Below is a small trained network, with its code and all its weights. Each question gives an input and a target symbol and asks what happens when units are switched off, that is, made to give their printed mean instead of their output.

import numpy as np


def w(rows, s, z=0):
    codes = np.array(rows[::2]) - 128.0
    scale = np.full(codes.shape[1], s)
    scale[-1] = z or s
    return codes * scale


def norm(h):
    return h / np.sqrt((h * h).mean(-1, keepdims=True) + 1e-5)


def f(y):
    return np.maximum(y, 0)


def softmax(a):
    e = np.exp(a - a.max(-1, keepdims=True))
    return e / e.sum(-1, keepdims=True)


def log_softmax(a):
    a = a - a.max(-1, keepdims=True)
    return a - np.log(np.exp(a).sum(-1, keepdims=True))


def net(x, mask):
    ids = ['αδθλξπσφψω'.index(c) for c in x.split()]
    T = len(ids)
    res = E[ids] + P[:T]
    u = 0
    for l in range(3):
        r = norm(res)
        for j in range(3):
            rows = slice(2 * j, 2 * j + 2)
            q, k, v = (r @ M[l][rows].T for M in (Q, K, V))
            z = softmax(np.where(np.tri(T) > 0, q @ k.T / 2**0.5, -1e9)) @ v
            o = O[l][rows]
            res = res + np.where(mask[u + j], z, o[:, -1]) @ o[:, :-1]
        u += 3
        y = f(norm(res) @ A[l][:, :-1].T + A[l][:, -1])
        res = res + np.where(mask[u : u + 4], y, B[l][:, -1]) @ B[l][:, :-1]
        u += 4
    return log_softmax(norm(res)[-1] @ U[:, :-1].T + U[:, -1])


Q, K, V, O, A, B = {}, {}, {}, {}, {}, {}
E = w([
[108,145,206,135,122,126,114],'α',
[169,96,201,134,135,127,135],'δ',
[148,109,180,212,171,136,123],'θ',
[132,90,216,139,86,126,91],'λ',
[143,114,215,124,122,139,125],'ξ',
[92,198,197,153,4,67,126],'π',
[106,249,108,96,170,57,184],'σ',
[140,217,180,97,166,137,198],'φ',
[105,74,162,105,110,91,166],'ψ',
[92,142,156,86,110,65,39],'ω',
],0.018)
P = w([
[154,147,136,174,24,28,178],'0',
[187,141,140,149,57,46,183],'1',
[177,144,147,136,63,77,176],'2',
[159,133,164,142,69,118,163],'3',
[151,134,166,133,79,127,155],'4',
[136,131,170,126,86,140,142],'5',
[125,138,174,116,102,149,139],'6',
[122,134,170,110,124,151,136],'7',
[113,141,165,103,144,157,135],'8',
[119,133,162,102,167,160,125],'9',
[120,133,137,109,190,160,117],'10',
[117,124,114,121,222,162,114],'11',
[110,115,115,121,254,165,103],'12',
[82,117,157,144,249,174,39],'13',
],0.0089)
Q[0] = w([
[113,88,92,124,102,149,117],'0.h1',
[86,156,160,68,113,112,101],'0.h1',
[117,128,173,62,128,94,109],'0.h2',
[138,151,191,119,115,82,158],'0.h2',
[160,130,250,169,160,113,130],'0.h3',
[152,158,119,146,113,124,116],'0.h3',
],0.014)
K[0] = w([
[212,218,166,170,77,112,138],'0.h1',
[66,160,111,91,155,191,83],'0.h1',
[141,63,75,188,243,154,113],'0.h2',
[2,110,102,144,208,176,65],'0.h2',
[83,42,87,39,240,202,93],'0.h3',
[159,55,223,143,110,189,169],'0.h3',
],0.0088)
V[0] = w([
[63,178,116,253,163,14,84],'0.h1',
[155,248,141,122,132,204,72],'0.h1',
[114,149,150,231,167,74,219],'0.h2',
[20,73,143,26,133,182,182],'0.h2',
[64,41,213,148,129,98,244],'0.h3',
[199,194,183,91,160,173,20],'0.h3',
],0.0064)
O[0] = w([
[200,76,112,76,140,75,186,171],'0.h1',
[200,128,139,169,202,69,110,105],'0.h1',
[49,58,158,179,207,30,220,195],'0.h2',
[2,155,66,176,97,216,176,85],'0.h2',
[8,105,170,78,121,116,122,254],'0.h3',
[173,185,172,164,163,171,75,163],'0.h3',
],0.0077,0.007)
A[0] = w([
[92,214,160,233,99,134,133,183],'0.n1',
[110,43,134,222,166,181,164,131],'0.n2',
[113,191,2,145,131,133,126,8],'0.n3',
[4,69,119,183,92,108,190,204],'0.n4',
],0.0061,0.0013)
B[0] = w([
[215,66,218,50,96,37,64,174],'0.n1',
[88,161,201,69,100,9,95,172],'0.n2',
[69,184,142,132,129,133,113,130],'0.n3',
[149,168,144,2,111,179,91,254],'0.n4',
],0.0066,0.0051)
Q[1] = w([
[136,78,2,211,105,184,93],'1.h1',
[120,76,246,62,221,85,97],'1.h1',
[107,133,227,97,190,126,82],'1.h2',
[152,118,192,17,86,79,79],'1.h2',
[83,104,221,134,91,86,135],'1.h3',
[152,111,73,119,118,69,106],'1.h3',
],0.0091)
K[1] = w([
[166,113,117,124,40,102,219],'1.h1',
[97,145,83,104,214,139,106],'1.h1',
[108,171,104,151,254,162,119],'1.h2',
[86,148,141,134,197,173,46],'1.h2',
[126,120,153,144,139,137,109],'1.h3',
[112,233,166,142,152,135,168],'1.h3',
],0.0094)
V[1] = w([
[135,175,173,156,18,254,246],'1.h1',
[133,2,151,83,62,55,109],'1.h1',
[164,52,192,200,157,150,166],'1.h2',
[139,196,145,152,97,204,225],'1.h2',
[114,97,34,183,81,120,140],'1.h3',
[171,89,78,128,192,131,111],'1.h3',
],0.008)
O[1] = w([
[83,87,127,237,121,80,165,22],'1.h1',
[180,95,34,30,193,117,47,245],'1.h1',
[28,88,120,174,56,132,50,134],'1.h2',
[106,101,254,89,50,33,180,69],'1.h2',
[162,17,134,85,96,120,64,2],'1.h3',
[88,154,146,99,43,173,89,53],'1.h3',
],0.0072,0.0096)
A[1] = w([
[95,151,139,101,241,141,175,209],'1.n1',
[52,188,164,78,208,103,91,250],'1.n2',
[129,104,140,138,104,148,53,93],'1.n3',
[2,54,91,93,99,196,127,85],'1.n4',
],0.0067,0.0012)
B[1] = w([
[134,108,112,119,100,146,46,215],'1.n1',
[125,66,115,167,104,133,157,255],'1.n2',
[110,127,81,251,154,89,90,135],'1.n3',
[105,104,111,8,161,138,152,144],'1.n4',
],0.011,0.012)
Q[2] = w([
[131,205,18,145,121,165,232],'2.h1',
[139,150,121,128,56,128,240],'2.h1',
[16,186,154,62,173,160,115],'2.h2',
[89,90,148,52,193,42,41],'2.h2',
[121,78,18,187,85,140,202],'2.h3',
[129,164,254,80,226,9,178],'2.h3',
],0.0078)
K[2] = w([
[198,2,80,135,115,115,127],'2.h1',
[119,97,80,164,137,100,188],'2.h1',
[135,167,153,181,194,186,146],'2.h2',
[90,126,108,172,185,163,91],'2.h2',
[165,69,136,157,42,83,128],'2.h3',
[96,196,163,124,180,197,179],'2.h3',
],0.0095)
V[2] = w([
[152,115,102,145,219,190,176],'2.h1',
[107,156,124,136,136,122,158],'2.h1',
[175,145,151,137,173,176,143],'2.h2',
[58,146,108,157,120,162,86],'2.h2',
[80,152,3,146,137,63,89],'2.h3',
[114,198,113,110,102,147,135],'2.h3',
],0.011)
O[2] = w([
[32,246,126,110,254,120,149,75],'2.h1',
[175,143,138,67,134,140,151,57],'2.h1',
[126,8,97,94,115,80,136,119],'2.h2',
[177,55,119,101,162,104,104,2],'2.h2',
[117,54,98,199,161,233,242,150],'2.h3',
[167,55,166,106,90,123,149,69],'2.h3',
],0.0092,0.0044)
A[2] = w([
[254,212,87,106,159,216,79,181],'2.n1',
[232,202,65,54,137,129,189,254],'2.n2',
[121,170,116,61,48,115,195,89],'2.n3',
[165,103,236,103,115,110,149,148],'2.n4',
],0.0071,0.0036)
B[2] = w([
[188,189,87,51,127,217,124,254],'2.n1',
[147,153,189,179,147,181,47,245],'2.n2',
[87,1,118,95,145,180,132,168],'2.n3',
[129,180,69,174,203,146,158,196],'2.n4',
],0.0088,0.006)
U = w([
[107,129,90,149,165,108,110,65],'α',
[93,130,107,140,129,119,86,73],'δ',
[227,57,132,90,234,3,134,3],'θ',
[119,111,92,184,114,149,89,205],'λ',
[32,144,150,209,101,165,21,136],'ξ',
[246,41,175,134,46,125,108,153],'π',
[205,104,212,166,203,164,247,148],'σ',
[135,213,237,106,131,41,121,124],'φ',
[18,109,145,3,66,191,157,168],'ψ',
[207,230,108,49,106,253,87,136],'ω',
],0.006,0.0024)

Each question gives the input, a string of symbols that net reads in full, and the target symbol t.
The units are the heads (2 rows each of Q, K, V and O) and the neurons (one row each of A and B). Each row of codes is followed by its name. A weight is (code - 128) times the scale printed after its matrix; where a second scale follows, it is the last column's (O, A, B and U).
mask holds one flag per unit, layer by layer, with each layer's heads first. A switched-off unit (its flag False) gives its mean, the last column of its rows in O or B, instead of its output. The means were averaged over made-up inputs and are rounded, as every weight is.
A unit's drop is (log p(t) with every unit on - log p(t) with that unit switched off) / (log p(t) with every unit on - log p(t) with every unit switched off).
The circuit of an input: a set's keep is (log p(t) with only the set's units on - log p(t) with every unit switched off) / (log p(t) with every unit on - log p(t) with every unit switched off). Starting from the 12 units with the biggest drops (on a tie, the unit counted first), units are removed one at a time, each time the one whose removal leaves the highest keep (on an exact tie, the one counted first), for as long as the keep stays at least 0.8.
units of the circuit, in order: the units of the circuit, biggest drop first
top k neurons: the k neurons with the biggest drops, biggest first
top k neurons in layer l: the k neurons of layer l with the biggest drops, biggest first
input φ ω ψ θ ψ, target θ: units of the circuit, in order -> (0.h2)
input ξ ξ ξ ψ ξ δ, target ψ: top 2 neurons -> (1.n4; 2.n2)
input ξ λ ξ σ θ δ α λ α ξ ψ π, target ψ: units of the circuit, in order -> (0.h3; 2.n2)
input ξ α θ ξ ξ, target ξ: units of the circuit, in order -> (1.h2; 1.h1)
input α σ ω ξ δ σ δ α, target σ: units of the circuit, in order -> (2.h3; 1.h1)
input ξ δ λ ψ λ σ, target ψ: top 2 neurons -> (2.n3; 0.n4)
input π ψ θ, target ψ: units of the circuit, in order -> (0.h3; 0.h1)
input σ δ ω θ σ ξ δ δ θ σ, target σ: units of the circuit, in order -> (2.h3; 1.h1)
input λ φ ψ ξ ξ α, target ξ: top 2 neurons -> (2.n1; 1.n2)
input ω λ ω θ λ, target θ: units of the circuit, in order -> (0.h2; 2.n2)
input ξ σ ω σ ω ω ω σ α ξ α, target ξ: units of the circuit, in order -> (1.h1; 0.h2)
input ψ λ ξ, target ψ: units of the circuit, in order -> (0.h3; 0.h1)
input ω σ δ φ π, target φ: top 2 neurons in layer 2 -> (2.n4; 2.n1)
input σ θ θ π π ψ ω α δ π λ, target π: units of the circuit, in order -> (2.h1)
input ψ ω δ θ ξ α σ θ, target σ: units of the circuit, in order -> (0.n2; 2.h3)
input σ σ ξ α δ φ, target φ: units of the circuit, in order -> (2.h3; 1.h1)
input θ ψ ξ φ θ φ λ ψ ξ, target ψ: top 2 neurons -> (1.n4; 2.n2)
input ψ δ σ ψ ψ ω σ ξ ω ξ π θ, target π: units of the circuit, in order -> (2.h1; 0.n2)
input λ α ψ φ λ φ π ω φ ψ δ φ θ, target φ: units of the circuit, in order -> (0.n2; 1.h2; 2.h3; 1.h1)
input ω ψ ω ξ ψ ω φ σ α σ ψ σ α λ, target σ: top 2 neurons -> (2.n4; 0.n2)
input π ψ ω α ω δ ω π α ω θ, target ω: top 2 neurons -> (0.n1; 2.n1)
input ψ ξ ψ σ ω ξ ψ λ ψ α π δ, target π: top 2 neurons -> (0.n4; 0.n1)
input α φ π ω δ φ σ ω ξ ξ ψ ξ φ ψ, target ψ: top 2 neurons in layer 0 -> (0.n4; 0.n1)
input θ α ξ σ σ θ π, target σ: top neuron in layer 1 -> (1.n1)
input θ ξ λ ω θ α α λ φ θ ψ ξ σ ω, target θ: top 2 neurons in layer 2 -> (2.n2; 2.n1)
input α ξ π σ ψ λ ψ α σ, target ψ: top 2 neurons in layer 2 -> (2.n3; 2.n4)
input σ π ω ξ σ ψ ψ π ξ α ω φ λ ω, target ω: top 2 neurons -> (0.n1; 2.n1)
